Below is a small trained network, with its code and all its weights. Each question gives an input and a target symbol and asks what happens when units are switched off, that is, made to give their printed mean instead of their output.

import numpy as np


def w(rows, s, z=0):
    codes = np.array(rows[::2]) - 128.0
    scale = np.full(codes.shape[1], s)
    scale[-1] = z or s
    return codes * scale


def f(y):
    return np.maximum(y, 0)


def softmax(a):
    e = np.exp(a - a.max(-1, keepdims=True))
    return e / e.sum(-1, keepdims=True)


def log_softmax(a):
    a = a - a.max(-1, keepdims=True)
    return a - np.log(np.exp(a).sum(-1, keepdims=True))


def net(x, mask):
    ids = ['αγεθσφω'.index(c) for c in x.split()]
    T = len(ids)
    res = E[ids] + P[:T]
    u = 0
    for l in range(2):
        q, k, v = (res @ M[l].T for M in (Q, K, V))
        z = softmax(np.where(np.tri(T) > 0, q @ k.T / 2**0.5, -1e9)) @ v
        res = res + np.where(mask[u], z, O[l][:, -1]) @ O[l][:, :-1]
        u += 1
        y = f(res @ A[l][:, :-1].T + A[l][:, -1])
        res = res + np.where(mask[u : u + 12], y, B[l][:, -1]) @ B[l][:, :-1]
        u += 12
    return log_softmax(res[-1] @ U[:, :-1].T + U[:, -1])


Q, K, V, O, A, B = {}, {}, {}, {}, {}, {}
E = w([
[190,14,138,90],'α',
[96,112,140,211],'γ',
[175,165,121,112],'ε',
[123,68,127,79],'θ',
[182,66,16,156],'σ',
[166,98,79,252],'φ',
[143,195,213,151],'ω',
],0.019)
P = w([
[3,44,165,35],'0',
[14,115,146,70],'1',
[29,155,121,94],'2',
[76,153,104,125],'3',
[71,199,97,152],'4',
[112,181,111,166],'5',
[116,206,93,192],'6',
[156,197,108,208],'7',
[195,206,126,227],'8',
[220,195,133,244],'9',
[195,235,94,238],'10',
],0.0048)
Q[0] = w([
[51,253,88,131],'0.h0',
[221,202,121,195],'0.h0',
],0.019)
K[0] = w([
[4,123,135,93],'0.h0',
[123,225,145,91],'0.h0',
],0.022)
V[0] = w([
[12,252,26,145],'0.h0',
[26,87,66,31],'0.h0',
],0.0041)
O[0] = w([
[173,144,31,84,26],'0.h0',
[3,175,73,168,4],'0.h0',
],0.0042,0.0024)
A[0] = w([
[53,110,121,221,53],'0.n0',
[132,162,238,122,46],'0.n1',
[208,108,186,180,242],'0.n2',
[137,100,218,93,4],'0.n3',
[89,224,206,199,149],'0.n4',
[135,94,154,220,64],'0.n5',
[38,148,151,97,58],'0.n6',
[70,63,142,143,119],'0.n7',
[58,199,156,115,119],'0.n8',
[164,182,100,60,17],'0.n9',
[253,182,118,138,54],'0.n10',
[106,179,112,32,255],'0.n11',
],0.0069,0.0025)
B[0] = w([
[56,229,135,67,165],'0.n0',
[207,108,34,139,160],'0.n1',
[27,228,82,96,255],'0.n2',
[220,51,121,92,160],'0.n3',
[142,60,27,62,191],'0.n4',
[122,198,133,135,181],'0.n5',
[15,137,86,92,136],'0.n6',
[56,180,118,158,165],'0.n7',
[234,77,114,111,146],'0.n8',
[77,183,159,160,134],'0.n9',
[172,134,37,93,193],'0.n10',
[2,187,157,125,153],'0.n11',
],0.009,0.0067)
Q[1] = w([
[78,138,16,2],'1.h0',
[169,168,213,101],'1.h0',
],0.011)
K[1] = w([
[209,213,4,158],'1.h0',
[128,57,197,195],'1.h0',
],0.012)
V[1] = w([
[163,100,104,9],'1.h0',
[116,39,55,218],'1.h0',
],0.012)
O[1] = w([
[84,142,32,64,255],'1.h0',
[93,17,68,255,248],'1.h0',
],0.0078,0.0048)
A[1] = w([
[148,57,139,91,36],'1.n0',
[149,189,96,168,2],'1.n1',
[169,196,193,87,174],'1.n2',
[120,128,106,99,69],'1.n3',
[108,69,193,90,66],'1.n4',
[134,162,249,114,77],'1.n5',
[96,71,180,69,102],'1.n6',
[217,129,99,127,96],'1.n7',
[179,84,197,75,95],'1.n8',
[147,176,129,188,64],'1.n9',
[81,123,234,97,179],'1.n10',
[94,179,124,161,93],'1.n11',
],0.011,0.0036)
B[1] = w([
[206,97,87,156,178],'1.n0',
[75,29,195,99,253],'1.n1',
[111,112,251,74,163],'1.n2',
[175,124,120,171,237],'1.n3',
[183,67,205,144,163],'1.n4',
[236,163,64,120,148],'1.n5',
[166,41,187,86,188],'1.n6',
[118,154,169,161,250],'1.n7',
[96,208,111,93,154],'1.n8',
[229,119,109,88,208],'1.n9',
[9,158,119,163,172],'1.n10',
[195,205,94,131,228],'1.n11',
],0.013,0.0052)
U = w([
[172,73,182,92,75],'α',
[69,237,186,216,167],'γ',
[121,198,215,102,142],'ε',
[34,137,219,135,254],'θ',
[103,121,101,210,73],'σ',
[233,204,227,241,217],'φ',
[169,152,57,4,70],'ω',
],0.0035,0.0029)

Each question gives the input, a string of symbols that net reads in full, and the target symbol t.
The units are the heads (2 rows each of Q, K, V and O) and the neurons (one row each of A and B). Each row of codes is followed by its name. A weight is (code - 128) times the scale printed after its matrix; where a second scale follows, it is the last column's (O, A, B and U).
mask holds one flag per unit, layer by layer, with each layer's heads first. A switched-off unit (its flag False) gives its mean, the last column of its rows in O or B, instead of its output. The means were averaged over made-up inputs and are rounded, as every weight is.
A unit's drop is (log p(t) with every unit on - log p(t) with that unit switched off) / (log p(t) with every unit on - log p(t) with every unit switched off).
The circuit of an input: a set's keep is (log p(t) with only the set's units on - log p(t) with every unit switched off) / (log p(t) with every unit on - log p(t) with every unit switched off). Starting from the 12 units with the biggest drops (on a tie, the unit counted first), units are removed one at a time, each time the one whose removal leaves the highest keep (on an exact tie, the one counted first), for as long as the keep stays at least 0.8.
circuit, biggest first: the units of the circuit, biggest drop first
top k neurons: the k neurons with the biggest drops, biggest first
top k neurons in layer l: the k neurons of layer l with the biggest drops, biggest first
drop of u: that unit's drop, to one decimal
input α γ α σ ε φ σ α φ σ, target φ: top neuron	0.n2
input ε α θ θ, target θ: top 3 neurons	1.n10; 1.n2; 0.n2
input ε φ φ θ, target φ: circuit, biggest first	1.h0; 0.n2; 1.n1
input α α α γ σ ε σ σ θ α, target σ: circuit, biggest first	1.h0; 0.n2
input θ φ φ, target φ: circuit, biggest first	1.h0; 1.n9; 0.n5
input φ σ θ ω α ω σ γ α ω ω, target ω: top 3 neurons	0.n4; 0.n1; 0.n10
input θ φ θ θ, target φ: top 2 neurons in layer 0	0.n2; 0.n4
input α σ γ α ε γ, target ε: top 3 neurons	0.n10; 1.n2; 0.n4
input α α ε, target ε: circuit, biggest first	1.h0; 1.n2
input σ γ α θ α ε, target ε: top 2 neurons	0.n10; 1.n2
input α α θ, target θ: top 3 neurons in layer 0	0.n4; 0.n10; 0.n7
input ε φ α γ, target φ: top 2 neurons in layer 0	0.n5; 0.n10
input σ α γ φ γ γ φ σ, target φ: top 3 neurons in layer 0	0.n0; 0.n5; 0.n2
input σ σ ε ε σ α, target σ: top 2 neurons	0.n2; 0.n11
input α σ φ, target φ: top neuron	1.n9
input ω φ θ σ φ θ φ α ω α φ, target ω: top 4 neurons	0.n1; 0.n4; 1.n9; 0.n2
input σ ε φ ε, target φ: top 2 neurons in layer 1	1.n5; 1.n9
input γ ω γ, target ω: top 3 neurons in layer 0	0.n4; 0.n1; 0.n8
input γ ε ε φ ε, target φ: drop of 0.n5	0.3
input α ω ω ε ω γ, target ω: drop of 1.n4	0.0
